Below is a small trained network, with its code and all its weights. Each question gives an input and a target symbol and asks what happens when units are switched off, that is, made to give their printed mean instead of their output.

import numpy as np


def w(rows, s, z=0):
    codes = np.array(rows[::2]) - 128.0
    scale = np.full(codes.shape[1], s)
    scale[-1] = z or s
    return codes * scale


def norm(h):
    return h / np.sqrt((h * h).mean(-1, keepdims=True) + 1e-5)


def f(y):
    return y / 2 * (1 + np.tanh(0.7978845608 * (y + 0.044715 * y**3)))


def softmax(a):
    e = np.exp(a - a.max(-1, keepdims=True))
    return e / e.sum(-1, keepdims=True)


def log_softmax(a):
    a = a - a.max(-1, keepdims=True)
    return a - np.log(np.exp(a).sum(-1, keepdims=True))


def net(x, mask):
    ids = ['ΘΦαγμτ'.index(c) for c in x.split()]
    T = len(ids)
    res = E[ids] + P[:T]
    u = 0
    for l in range(2):
        r = norm(res)
        for j in range(3):
            rows = slice(2 * j, 2 * j + 2)
            q, k, v = (r @ M[l][rows].T for M in (Q, K, V))
            z = softmax(np.where(np.tri(T) > 0, q @ k.T / 2**0.5, -1e9)) @ v
            o = O[l][rows]
            res = res + np.where(mask[u + j], z, o[:, -1]) @ o[:, :-1]
        u += 3
        y = f(norm(res) @ A[l][:, :-1].T + A[l][:, -1])
        res = res + np.where(mask[u : u + 4], y, B[l][:, -1]) @ B[l][:, :-1]
        u += 4
    return log_softmax(norm(res)[-1] @ U[:, :-1].T + U[:, -1])


Q, K, V, O, A, B = {}, {}, {}, {}, {}, {}
E = w([
[23,100,150,107],'Θ',
[87,63,76,182],'Φ',
[113,55,58,208],'α',
[87,63,203,193],'γ',
[197,30,161,255],'μ',
[195,106,126,53],'τ',
],0.013)
P = w([
[104,126,51,111],'0',
[108,142,141,194],'1',
[132,46,97,131],'2',
[91,143,94,160],'3',
[221,71,28,10],'4',
[92,156,118,188],'5',
[175,115,180,114],'6',
[123,169,163,188],'7',
[162,61,189,86],'8',
[27,115,135,187],'9',
[216,90,147,37],'10',
],0.013)
Q[0] = w([
[77,251,164,124],'0.h1',
[173,193,38,100],'0.h1',
[15,172,139,189],'0.h2',
[105,63,122,194],'0.h2',
[118,222,135,177],'0.h3',
[145,78,96,122],'0.h3',
],0.029)
K[0] = w([
[143,157,254,91],'0.h1',
[210,131,144,157],'0.h1',
[37,87,78,118],'0.h2',
[118,76,161,169],'0.h2',
[143,103,44,115],'0.h3',
[116,176,129,155],'0.h3',
],0.031)
V[0] = w([
[69,209,54,149],'0.h1',
[46,229,19,190],'0.h1',
[250,218,209,3],'0.h2',
[149,71,101,49],'0.h2',
[42,122,175,98],'0.h3',
[128,77,253,190],'0.h3',
],0.0043)
O[0] = w([
[201,142,53,176,168],'0.h1',
[221,101,39,211,195],'0.h1',
[93,232,31,3,2],'0.h2',
[132,155,169,116,137],'0.h2',
[30,102,150,85,164],'0.h3',
[92,65,133,134,160],'0.h3',
],0.0049,0.007)
A[0] = w([
[139,250,85,100,127],'0.n1',
[210,65,167,78,250],'0.n2',
[130,107,191,90,102],'0.n3',
[57,187,129,142,43],'0.n4',
],0.022,0.0024)
B[0] = w([
[254,196,133,214,140],'0.n1',
[82,110,56,84,254],'0.n2',
[174,126,100,169,168],'0.n3',
[84,147,122,187,152],'0.n4',
],0.018,0.009)
Q[1] = w([
[147,62,158,194],'1.h1',
[83,205,163,202],'1.h1',
[134,178,188,255],'1.h2',
[196,221,101,162],'1.h2',
[70,199,178,103],'1.h3',
[141,85,78,162],'1.h3',
],0.027)
K[1] = w([
[63,73,47,116],'1.h1',
[138,126,136,16],'1.h1',
[19,139,221,199],'1.h2',
[95,204,251,61],'1.h2',
[122,47,54,103],'1.h3',
[175,114,207,138],'1.h3',
],0.028)
V[1] = w([
[32,224,165,193],'1.h1',
[205,122,194,199],'1.h1',
[192,83,4,152],'1.h2',
[123,113,146,118],'1.h2',
[171,197,162,220],'1.h3',
[85,176,18,145],'1.h3',
],0.026)
O[1] = w([
[210,123,184,26,114],'1.h1',
[116,133,231,209,87],'1.h1',
[68,205,198,65,252],'1.h2',
[128,137,137,96,124],'1.h2',
[189,151,129,235,244],'1.h3',
[142,254,94,123,127],'1.h3',
],0.017,0.015)
A[1] = w([
[211,135,17,141,57],'1.n1',
[252,61,124,207,3],'1.n2',
[189,133,190,103,64],'1.n3',
[127,106,91,236,93],'1.n4',
],0.024,0.003)
B[1] = w([
[88,62,217,210,234],'1.n1',
[147,252,85,200,195],'1.n2',
[133,110,67,58,213],'1.n3',
[204,78,116,129,252],'1.n4',
],0.029,0.012)
U = w([
[229,136,88,203,121],'Θ',
[184,2,159,177,130],'Φ',
[98,89,91,173,127],'α',
[44,96,54,149,144],'γ',
[184,91,82,76,212],'μ',
[75,144,140,181,3],'τ',
],0.009,0.0026)

Each question gives the input, a string of symbols that net reads in full, and the target symbol t.
The units are the heads (2 rows each of Q, K, V and O) and the neurons (one row each of A and B). Each row of codes is followed by its name. A weight is (code - 128) times the scale printed after its matrix; where a second scale follows, it is the last column's (O, A, B and U).
mask holds one flag per unit, layer by layer, with each layer's heads first. A switched-off unit (its flag False) gives its mean, the last column of its rows in O or B, instead of its output. The means were averaged over made-up inputs and are rounded, as every weight is.
A unit's drop is (log p(t) with every unit on - log p(t) with that unit switched off) / (log p(t) with every unit on - log p(t) with every unit switched off).
The circuit of an input: a set's keep is (log p(t) with only the set's units on - log p(t) with every unit switched off) / (log p(t) with every unit on - log p(t) with every unit switched off). Starting from the 12 units with the biggest drops (on a tie, the unit counted first), units are removed one at a time, each time the one whose removal leaves the highest keep (on an exact tie, the one counted first), for as long as the keep stays at least 0.8.
units of the circuit, in order: the units of the circuit, biggest drop first
k most important neurons: the k neurons with the biggest drops, biggest first
top k neurons in layer l: the k neurons of layer l with the biggest drops, biggest first
heads that matter: for each layer, one digit per head in row order, 1 if its drop is at least 0.15 and else 0, layers parted by /
drop of u: that unit's drop, to one decimal
input α μ α τ Θ α Θ Θ Φ, target τ: heads that matter	000 / 010
input α α μ Θ γ, target τ: units of the circuit, in order	(1.h2)
input τ Θ Θ Θ Θ γ α Θ α Θ α, target μ: units of the circuit, in order	(1.h1; 1.n3)
input α τ α Θ Θ α Θ Φ γ, target τ: top 2 neurons in layer 1	(1.n4; 1.n2)
input μ μ Φ, target γ: top 3 neurons in layer 0	(0.n2; 0.n3; 0.n1)
input γ τ α Θ Θ Θ Θ Φ Φ, target μ: units of the circuit, in order	(1.h1; 0.n2; 1.n3)
input Θ α Θ Θ Θ μ γ, target μ: units of the circuit, in order	(1.h1; 1.n3; 0.n2)
input Φ Θ τ Φ α Θ α γ μ, target μ: top 2 neurons in layer 1	(1.n1; 1.n3)
input Θ α α Θ Θ α μ Θ μ, target τ: 2 most important neurons	(1.n4; 0.n3)
input γ μ Θ Φ α α α μ μ, target τ: 2 most important neurons	(1.n4; 1.n1)
input Θ α Φ, target μ: 2 most important neurons	(0.n2; 0.n4)
input Θ α μ α Φ α Θ, target τ: 3 most important neurons	(0.n1; 0.n2; 1.n4)
input Θ Φ α μ γ Θ α α α Θ τ, target τ: 2 most important neurons	(1.n4; 0.n4)
input Θ Θ τ, target μ: units of the circuit, in order	(1.h1)
input Θ Θ Θ α γ Θ, target γ: top 3 neurons in layer 0	(0.n3; 0.n4; 0.n1)
input Φ Θ Θ Θ γ Θ α, target μ: top 2 neurons in layer 0	(0.n4; 0.n2)
input Φ Θ γ γ Θ Θ Θ Θ Φ τ μ, target μ: top 2 neurons in layer 1	(1.n3; 1.n1)
input α Θ Θ α μ μ α, target τ: top 2 neurons in layer 1	(1.n4; 1.n1)
input Θ Θ α Θ Θ, target μ: drop of 1.n4	0.0
input α Θ α, target τ: drop of 0.n3	0.1
input Θ Θ μ α Θ, target μ: most important neuron	(0.n4)
input α α Φ Φ Φ, target τ: drop of 1.h1	0.2
input μ Θ Θ Θ Φ Θ Θ Θ τ, target μ: drop of 1.n3	0.1
